Here is a tiny trained network, its code and every weight. The questions are about switching its units off for an input and a target symbol, where a switched-off unit gives its printed mean instead of its output.

import numpy as np


def w(rows, s, z=0):
    codes = np.array(rows[::2]) - 128.0
    scale = np.full(codes.shape[1], s)
    scale[-1] = z or s
    return codes * scale


def f(y):
    return y / 2 * (1 + np.tanh(0.7978845608 * (y + 0.044715 * y**3)))


def softmax(a):
    e = np.exp(a - a.max(-1, keepdims=True))
    return e / e.sum(-1, keepdims=True)


def log_softmax(a):
    a = a - a.max(-1, keepdims=True)
    return a - np.log(np.exp(a).sum(-1, keepdims=True))


def net(x, mask):
    ids = ['αεζπτφ'.index(c) for c in x.split()]
    T = len(ids)
    res = E[ids] + P[:T]
    r = res
    for j in range(3):
        rows = slice(3 * j, 3 * j + 3)
        q, k, v = (r @ M[0][rows].T for M in (Q, K, V))
        z = softmax(np.where(np.tri(T) > 0, q @ k.T / 3**0.5, -1e9)) @ v
        o = O[0][rows]
        res = res + np.where(mask[j], z, o[:, -1]) @ o[:, :-1]
    y = f(res @ A[0][:, :-1].T + A[0][:, -1])
    res = res + np.where(mask[3:11], y, B[0][:, -1]) @ B[0][:, :-1]
    return log_softmax(res[-1] @ U[:, :-1].T + U[:, -1])


Q, K, V, O, A, B = {}, {}, {}, {}, {}, {}
E = w([
[249,84,148,114],'α',
[229,89,121,106],'ε',
[95,101,92,56],'ζ',
[121,94,187,205],'π',
[104,169,137,121],'τ',
[189,163,196,42],'φ',
],0.02)
P = w([
[31,247,209,141],'0',
[145,152,63,170],'1',
[132,151,68,159],'2',
[132,143,95,153],'3',
[128,141,104,143],'4',
[130,139,109,132],'5',
[120,141,117,119],'6',
[119,139,122,110],'7',
[138,117,115,109],'8',
[129,127,138,95],'9',
[125,131,148,80],'10',
[116,132,148,64],'11',
[132,114,157,67],'12',
[120,119,161,49],'13',
],0.012)
Q[0] = w([
[108,117,112,143],'H1',
[126,167,173,139],'H1',
[169,119,143,202],'H1',
[174,122,86,161],'H2',
[146,191,184,161],'H2',
[99,120,199,149],'H2',
[18,172,133,104],'H3',
[246,94,165,112],'H3',
[230,47,87,25],'H3',
],0.011)
K[0] = w([
[81,125,117,108],'H1',
[126,49,87,58],'H1',
[144,36,93,140],'H1',
[101,90,34,101],'H2',
[245,8,163,180],'H2',
[187,102,76,184],'H2',
[106,121,167,205],'H3',
[201,73,184,68],'H3',
[82,74,121,44],'H3',
],0.012)
V[0] = w([
[129,162,245,57],'H1',
[162,110,193,169],'H1',
[163,81,25,108],'H1',
[179,131,89,88],'H2',
[181,50,242,82],'H2',
[183,110,149,175],'H2',
[84,151,204,146],'H3',
[119,34,83,206],'H3',
[61,143,61,80],'H3',
],0.012)
O[0] = w([
[136,98,167,223,222],'H1',
[9,121,93,126,183],'H1',
[121,187,209,157,122],'H1',
[118,162,91,181,179],'H2',
[109,134,139,204,216],'H2',
[131,102,43,146,151],'H2',
[253,112,141,184,110],'H3',
[72,46,226,167,10],'H3',
[110,219,202,126,80],'H3',
],0.0077,0.011)
A[0] = w([
[217,136,73,84,159],'N1',
[180,76,93,77,81],'N2',
[187,44,154,152,254],'N3',
[253,106,62,34,203],'N4',
[124,139,247,42,166],'N5',
[167,63,254,3,106],'N6',
[220,200,31,148,40],'N7',
[31,173,82,176,239],'N8',
],0.0062,0.0023)
B[0] = w([
[115,141,170,60,210],'N1',
[116,181,113,73,155],'N2',
[9,119,119,140,164],'N3',
[138,40,82,150,243],'N4',
[155,116,228,87,142],'N5',
[94,84,132,164,148],'N6',
[134,140,101,124,237],'N7',
[209,254,118,150,158],'N8',
],0.0097,0.011)
U = w([
[125,41,125,60,23],'α',
[105,88,92,72,10],'ε',
[253,66,220,110,213],'ζ',
[149,24,124,199,192],'π',
[254,158,82,53,50],'τ',
[62,137,105,31,252],'φ',
],0.007,0.0021)

Each question gives the input, a string of symbols that net reads in full, and the target symbol t.
The units are the heads (3 rows each of Q, K, V and O) and the neurons (one row each of A and B). Each row of codes is followed by its name. A weight is (code - 128) times the scale printed after its matrix; where a second scale follows, it is the last column's (O, A, B and U).
mask holds one flag per unit, heads first, then neurons. A switched-off unit (its flag False) gives its mean, the last column of its rows in O or B, instead of its output. The means were averaged over made-up inputs and are rounded, as every weight is.
A unit's drop is (log p(t) with every unit on - log p(t) with that unit switched off) / (log p(t) with every unit on - log p(t) with every unit switched off).
The circuit of an input: a set's keep is (log p(t) with only the set's units on - log p(t) with every unit switched off) / (log p(t) with every unit on - log p(t) with every unit switched off). Starting from all 11 units, units are removed one at a time, each time the one whose removal leaves the highest keep (on an exact tie, the one counted first), for as long as the keep stays at least 0.8.
units of the circuit, in order: the units of the circuit, biggest drop first
unit that matters most: the unit with the biggest drop
top k neurons: the k neurons with the biggest drops, biggest first
heads that matter: for each layer, one digit per head in row order, 1 if its drop is at least 0.15 and else 0, layers parted by /
drop when u is switched off: that unit's drop, to one decimal
input φ τ ζ α α α α φ τ α α τ ζ, target π: heads that matter => 100
input φ α ε φ α α τ α α α τ α α α, target π: heads that matter => 011
input ζ ζ τ τ ζ τ τ τ, target ζ: heads that matter => 111
input α α ζ α α α ζ α α α ε φ τ, target τ: heads that matter => 010
input α α α τ α π τ ε, target α: units of the circuit, in order => H2; H3
input α τ ζ τ, target τ: unit that matters most => N3
input α τ α, target α: units of the circuit, in order => H3; H2
input π π ζ ε, target φ: heads that matter => 101
input φ ζ α ζ ε α α α ζ α, target ζ: units of the circuit, in order => H3; H1; N5; H2
input φ φ φ φ φ α α φ φ φ α α α, target π: units of the circuit, in order => H2; H1
input ζ ε α π α α α α ζ, target ζ: heads that matter => 011
input ζ φ ζ α α φ π τ τ τ, target π: top 2 neurons => N1; N2
input ζ α α, target ζ: top 2 neurons => N5; N7
input τ α α α τ τ α φ α ε π ζ, target α: top 2 neurons => N4; N6
input α ζ α ε, target ζ: top 4 neurons => N5; N3; N7; N2
input ζ α τ α ζ ε, target ζ: drop when H3 is switched off => 0.5
input ε π τ ε, target α: drop when H3 is switched off => 0.4
input ζ α π τ φ τ ζ π ε α ζ τ α τ, target π: drop when H3 is switched off => 0.9
